Below is a small trained network, with its code and all its weights. Each question gives an input and a class and asks what happens when units are switched off, that is, made to give their printed mean instead of their output.

import numpy as np


def w(rows, s, z=0):
    codes = np.array(rows[::2]) - 128.0
    scale = np.full(codes.shape[1], s)
    scale[-1] = z or s
    return codes * scale


def f(y):
    return np.maximum(y, 0)


def log_softmax(a):
    a = a - a.max(-1, keepdims=True)
    return a - np.log(np.exp(a).sum(-1, keepdims=True))


def net(x, mask):
    res = np.array(x, float).reshape(1, 5) / 4 @ E
    y = f(res @ A[0][:, :-1].T + A[0][:, -1])
    res = res + np.where(mask, y, B[0][:, -1]) @ B[0][:, :-1]
    return log_softmax(res[-1] @ U[:, :-1].T + U[:, -1])


A, B = {}, {}
E = w([
[139,66,72,56,138,38],'x0',
[23,87,110,164,42,161],'x1',
[76,88,174,117,192,145],'x2',
[158,41,184,175,139,151],'x3',
[115,141,8,182,214,67],'x4',
],0.011)
A[0] = w([
[124,148,152,163,86,254,232],'N1',
[55,149,100,76,89,82,163],'N2',
[82,57,113,136,98,175,135],'N3',
[104,149,58,132,142,93,95],'N4',
[178,110,154,62,99,135,187],'N5',
[112,13,149,140,127,120,254],'N6',
[121,146,88,117,158,95,125],'N7',
[222,125,119,149,139,101,215],'N8',
[139,103,191,176,182,158,128],'N9',
],0.013,0.0042)
B[0] = w([
[97,165,142,164,120,157,252],'N1',
[78,98,147,125,54,94,195],'N2',
[98,67,116,157,129,119,198],'N3',
[128,199,127,139,77,57,191],'N4',
[159,78,179,84,88,126,188],'N5',
[87,76,113,117,191,118,220],'N6',
[163,195,120,119,97,64,179],'N7',
[247,109,85,151,137,157,190],'N8',
[146,118,150,115,198,180,192],'N9',
],0.012,0.016)
U = w([
[101,188,183,121,99,157,227],'0',
[103,182,108,77,115,74,173],'1',
[121,53,119,54,196,89,106],'2',
[165,66,121,5,69,159,5],'3',
[64,29,87,136,86,140,52],'4',
[198,142,169,113,121,178,163],'5',
[179,95,27,163,134,106,220],'6',
[108,123,187,93,206,195,100],'7',
],0.012,0.0013)

Each question gives the input, the list of numbers given to net, and the class t.
The units are the neurons (one row each of A and B). Each row of codes is followed by its name. A weight is (code - 128) times the scale printed after its matrix; where a second scale follows, it is the last column's (A, B and U).
mask holds one flag per neuron, in row order. A switched-off neuron (its flag False) gives its mean, the last column of its row in B, instead of its output. The means were averaged over made-up inputs and are rounded, as every weight is.
A unit's drop is (log p(t) with every unit on - log p(t) with that unit switched off) / (log p(t) with every unit on - log p(t) with every unit switched off).
The circuit of an input: a set's keep is (log p(t) with only the set's units on - log p(t) with every unit switched off) / (log p(t) with every unit on - log p(t) with every unit switched off). Starting from all 9 units, units are removed one at a time, each time the one whose removal leaves the highest keep (on an exact tie, the one counted first), for as long as the keep stays at least 0.8.
units of the circuit, in order: the units of the circuit, biggest drop first
k most important neurons: the k neurons with the biggest drops, biggest first
drop when u is switched off: that unit's drop, to one decimal
input [2,1,6,3,-3], class 2: 2 most important neurons	N6, N1
input [3,2,5,5,-8], class 2: units of the circuit, in order	N6
input [-1,3,7,3,5], class 2: 2 most important neurons	N1, N6
input [2,-2,1,-6,-4], class 3: units of the circuit, in order	N1, N5
input [-3,4,2,-2,6], class 1: 2 most important neurons	N4, N8
input [4,-6,-3,-2,-1], class 3: 2 most important neurons	N5, N1
input [0,-1,-2,-3,2], class 1: units of the circuit, in order	N3, N4
input [4,0,-7,-2,1], class 1: 4 most important neurons	N4, N3, N2, N7
input [-5,8,2,-2,-8], class 4: 3 most important neurons	N3, N4, N7
input [-7,2,0,2,-1], class 7: 2 most important neurons	N9, N4
input [4,-8,6,-6,2], class 1: 2 most important neurons	N7, N4
input [-1,-5,6,0,5], class 6: units of the circuit, in order	N8, N5
input [-8,3,1,2,6], class 7: 4 most important neurons	N9, N2, N7, N4
input [-7,7,2,4,-5], class 7: 2 most important neurons	N9, N1
input [-6,4,8,8,2], class 7: units of the circuit, in order	N9
input [7,-3,7,-7,-4], class 3: drop when N5 is switched off	0.3
input [-1,1,-5,-3,5], class 1: drop when N5 is switched off	0.0
input [-6,-1,5,-3,-7], class 7: drop when N7 is switched off	0.5
